Here is a tiny trained network, its code and every weight. The questions are about switching its units off for an input and a target symbol, where a switched-off unit gives its printed mean instead of its output.

import numpy as np


def w(rows, s, z=0):
    codes = np.array(rows[::2]) - 128.0
    scale = np.full(codes.shape[1], s)
    scale[-1] = z or s
    return codes * scale


def norm(h):
    return h / np.sqrt((h * h).mean(-1, keepdims=True) + 1e-5)


def softmax(a):
    e = np.exp(a - a.max(-1, keepdims=True))
    return e / e.sum(-1, keepdims=True)


def log_softmax(a):
    a = a - a.max(-1, keepdims=True)
    return a - np.log(np.exp(a).sum(-1, keepdims=True))


def net(x, mask):
    ids = ['αβγδζηλμξσ'.index(c) for c in x.split()]
    T = len(ids)
    res = E[ids] + P[:T]
    u = 0
    for l in range(3):
        r = norm(res)
        for j in range(2):
            rows = slice(4 * j, 4 * j + 4)
            q, k, v = (r @ M[l][rows].T for M in (Q, K, V))
            z = softmax(np.where(np.tri(T) > 0, q @ k.T / 4**0.5, -1e9)) @ v
            o = O[l][rows]
            res = res + np.where(mask[u + j], z, o[:, -1]) @ o[:, :-1]
        u += 2
    return log_softmax(norm(res)[-1] @ U[:, :-1].T + U[:, -1])


Q, K, V, O = {}, {}, {}, {}
E = w([
[65,105,146,127,99,191,121],'α',
[162,140,133,175,74,167,115],'β',
[98,184,189,105,71,88,54],'γ',
[207,120,129,146,131,73,93],'δ',
[141,102,140,161,177,167,105],'ζ',
[156,146,99,82,86,142,135],'η',
[161,143,163,10,140,153,33],'λ',
[49,178,44,182,97,112,83],'μ',
[240,36,149,172,97,137,193],'ξ',
[133,134,152,168,129,90,165],'σ',
],0.013)
P = w([
[62,111,87,171,203,63,190],'0',
[94,65,112,152,42,146,3],'1',
[117,93,116,163,45,160,19],'2',
[119,83,133,152,63,165,8],'3',
[121,152,132,154,52,154,26],'4',
[117,129,130,170,50,160,27],'5',
],0.0041)
Q[0] = w([
[139,121,124,117,89,148,42],'L0H1',
[162,201,124,141,145,39,83],'L0H1',
[50,113,118,44,165,139,36],'L0H1',
[235,15,177,188,201,171,138],'L0H1',
[127,152,72,64,41,253,239],'L0H2',
[41,130,120,207,17,158,113],'L0H2',
[155,132,63,194,110,34,189],'L0H2',
[13,170,29,42,137,100,132],'L0H2',
],0.026)
K[0] = w([
[131,169,181,95,122,125,63],'L0H1',
[140,167,125,160,154,83,126],'L0H1',
[66,117,142,42,181,126,92],'L0H1',
[177,49,118,182,142,148,96],'L0H1',
[159,110,97,72,78,201,255],'L0H2',
[105,154,150,192,18,154,121],'L0H2',
[187,151,117,214,118,84,177],'L0H2',
[45,156,34,67,117,100,164],'L0H2',
],0.032)
V[0] = w([
[83,114,153,175,220,154,51],'L0H1',
[81,170,82,72,105,145,141],'L0H1',
[147,111,148,115,98,85,170],'L0H1',
[67,127,138,51,125,66,181],'L0H1',
[157,125,4,124,211,61,148],'L0H2',
[46,121,132,187,142,180,197],'L0H2',
[98,137,202,150,191,31,119],'L0H2',
[141,100,173,16,249,165,211],'L0H2',
],0.024)
O[0] = w([
[146,199,129,229,83,139,153,160],'L0H1',
[82,185,132,63,100,162,82,112],'L0H1',
[139,100,123,90,158,95,143,100],'L0H1',
[110,195,125,42,133,86,140,59],'L0H1',
[149,185,3,111,160,133,98,31],'L0H2',
[40,83,105,155,154,183,175,54],'L0H2',
[98,174,190,139,207,59,136,75],'L0H2',
[176,211,149,5,179,182,219,3],'L0H2',
],0.019,0.026)
Q[1] = w([
[191,116,255,154,49,75,31],'L1H1',
[117,135,117,132,161,154,171],'L1H1',
[110,113,82,134,177,128,133],'L1H1',
[141,159,117,171,85,115,106],'L1H1',
[213,184,160,51,165,160,152],'L1H2',
[92,192,124,179,87,137,102],'L1H2',
[151,167,104,90,106,144,107],'L1H2',
[115,215,109,66,142,146,126],'L1H2',
],0.032)
K[1] = w([
[32,197,66,107,253,123,194],'L1H1',
[151,104,158,158,81,143,100],'L1H1',
[144,134,170,144,94,98,133],'L1H1',
[105,112,146,86,148,95,100],'L1H1',
[218,219,169,61,144,165,114],'L1H2',
[108,162,96,204,110,118,119],'L1H2',
[111,190,131,105,112,117,102],'L1H2',
[127,202,88,89,155,125,105],'L1H2',
],0.025)
V[1] = w([
[91,181,116,92,174,132,156],'L1H1',
[115,120,119,80,190,4,80],'L1H1',
[205,137,146,93,110,133,67],'L1H1',
[55,122,153,126,46,182,116],'L1H1',
[150,139,137,116,113,115,130],'L1H2',
[74,108,106,151,163,146,124],'L1H2',
[109,61,125,182,84,118,128],'L1H2',
[162,171,135,106,141,144,136],'L1H2',
],0.035)
O[1] = w([
[133,181,30,183,100,170,89,122],'L1H1',
[6,96,150,231,122,71,41,137],'L1H1',
[184,131,221,230,128,139,130,128],'L1H1',
[126,156,151,24,52,224,181,91],'L1H1',
[125,131,133,140,168,159,102,133],'L1H2',
[140,132,116,97,58,75,178,108],'L1H2',
[170,201,122,30,168,109,169,252],'L1H2',
[115,103,128,166,129,137,85,77],'L1H2',
],0.019,0.03)
Q[2] = w([
[125,80,118,178,151,88,132],'L2H1',
[197,169,138,205,140,92,86],'L2H1',
[16,162,108,221,234,131,114],'L2H1',
[153,160,154,145,53,101,133],'L2H1',
[219,160,171,179,180,90,85],'L2H2',
[110,105,112,123,124,64,210],'L2H2',
[65,187,129,117,174,153,161],'L2H2',
[57,251,107,74,238,143,172],'L2H2',
],0.023)
K[2] = w([
[102,197,194,164,103,187,149],'L2H1',
[152,177,146,148,177,131,51],'L2H1',
[201,121,249,124,44,63,60],'L2H1',
[121,140,124,198,169,169,117],'L2H1',
[153,145,117,112,194,188,191],'L2H2',
[106,87,89,164,101,92,191],'L2H2',
[177,83,156,114,4,81,117],'L2H2',
[208,143,215,138,15,113,195],'L2H2',
],0.024)
V[2] = w([
[225,5,172,71,125,152,180],'L2H1',
[166,200,122,96,18,187,169],'L2H1',
[141,57,196,166,45,149,103],'L2H1',
[94,152,201,195,100,86,91],'L2H1',
[236,125,108,136,163,7,43],'L2H2',
[50,122,172,221,217,113,176],'L2H2',
[84,62,27,70,226,158,71],'L2H2',
[89,105,126,156,123,112,25],'L2H2',
],0.021)
O[2] = w([
[111,22,37,222,78,180,42,159],'L2H1',
[73,144,156,230,218,70,74,84],'L2H1',
[72,107,63,166,156,253,123,254],'L2H1',
[97,153,100,45,179,192,170,218],'L2H1',
[94,162,58,13,241,170,204,237],'L2H2',
[224,85,137,79,45,125,242,141],'L2H2',
[202,111,187,23,177,180,10,95],'L2H2',
[119,166,110,80,102,239,168,218],'L2H2',
],0.014,0.011)
U = w([
[34,132,167,64,94,195,205,107],'α',
[146,163,161,139,179,209,45,250],'β',
[153,24,133,174,62,136,101,145],'γ',
[55,189,7,140,123,102,87,120],'δ',
[118,191,245,116,99,43,113,84],'ζ',
[253,159,92,158,173,43,74,34],'η',
[188,206,125,218,125,161,213,195],'λ',
[188,69,95,59,229,157,180,167],'μ',
[72,91,137,175,250,72,162,104],'ξ',
[211,177,77,47,29,174,103,32],'σ',
],0.0067,0.0025)

Each question gives the input, a string of symbols that net reads in full, and the target symbol t.
The units are the heads (4 rows each of Q, K, V and O). Each row of codes is followed by its name. A weight is (code - 128) times the scale printed after its matrix; where a second scale follows, it is the last column's (O and U).
mask holds one flag per head, layer by layer. A switched-off head (its flag False) gives its mean, the last column of its rows in O, instead of its output. The means were averaged over made-up inputs and are rounded, as every weight is.
A unit's drop is (log p(t) with every unit on - log p(t) with that unit switched off) / (log p(t) with every unit on - log p(t) with every unit switched off).
The circuit of an input: a set's keep is (log p(t) with only the set's units on - log p(t) with every unit switched off) / (log p(t) with every unit on - log p(t) with every unit switched off). Starting from all 6 units, units are removed one at a time, each time the one whose removal leaves the highest keep (on an exact tie, the one counted first), for as long as the keep stays at least 0.8.
circuit, biggest first: the units of the circuit, biggest drop first
most important unit: the unit with the biggest drop
heads that matter: for each layer, one digit per head in row order, 1 if its drop is at least 0.15 and else 0, layers parted by /
input μ λ η β γ σ, target ζ: circuit, biggest first : L1H1; L1H2; L0H2; L2H1
input μ λ β, target ζ: circuit, biggest first : L1H1; L2H2
input λ ζ ζ, target λ: circuit, biggest first : L0H1; L2H1
input μ λ γ γ μ α, target α: heads that matter : 01 / 00 / 00
input ξ λ γ γ δ λ, target μ: most important unit : L2H2
input σ ξ γ λ β λ, target δ: circuit, biggest first : L0H2; L1H1
input λ λ η, target λ: circuit, biggest first : L1H1; L0H2; L1H2; L2H2
input η μ β, target β: circuit, biggest first : L0H1; L2H2
input λ σ ξ, target μ: heads that matter : 11 / 01 / 10
input ζ η ξ μ, target δ: heads that matter : 01 / 10 / 01
input β β δ λ γ, target ζ: heads that matter : 01 / 01 / 01
input η λ λ μ, target δ: circuit, biggest first : L0H2; L1H2
input ζ λ β ζ δ μ, target η: circuit, biggest first : L1H1; L2H1; L0H2; L0H1
input η λ μ λ γ, target β: most important unit : L2H2
input σ λ δ ζ γ, target δ: circuit, biggest first : L1H1; L0H2
input ζ α λ, target η: circuit, biggest first : L1H1; L2H1; L0H2
input σ α γ γ σ, target δ: heads that matter : 01 / 10 / 00
input λ λ δ γ λ, target λ: circuit, biggest first : L0H2; L1H1
input ξ α α λ η β, target μ: circuit, biggest first : L0H1; L2H2
input δ β α, target ξ: heads that matter : 11 / 10 / 00
input σ λ α μ σ, target ξ: most important unit : L0H1
input σ σ β ζ α, target α: heads that matter : 00 / 01 / 11
input α λ λ α μ γ, target ζ: heads that matter : 00 / 00 / 11
input α μ ξ, target μ: heads that matter : 11 / 10 / 00
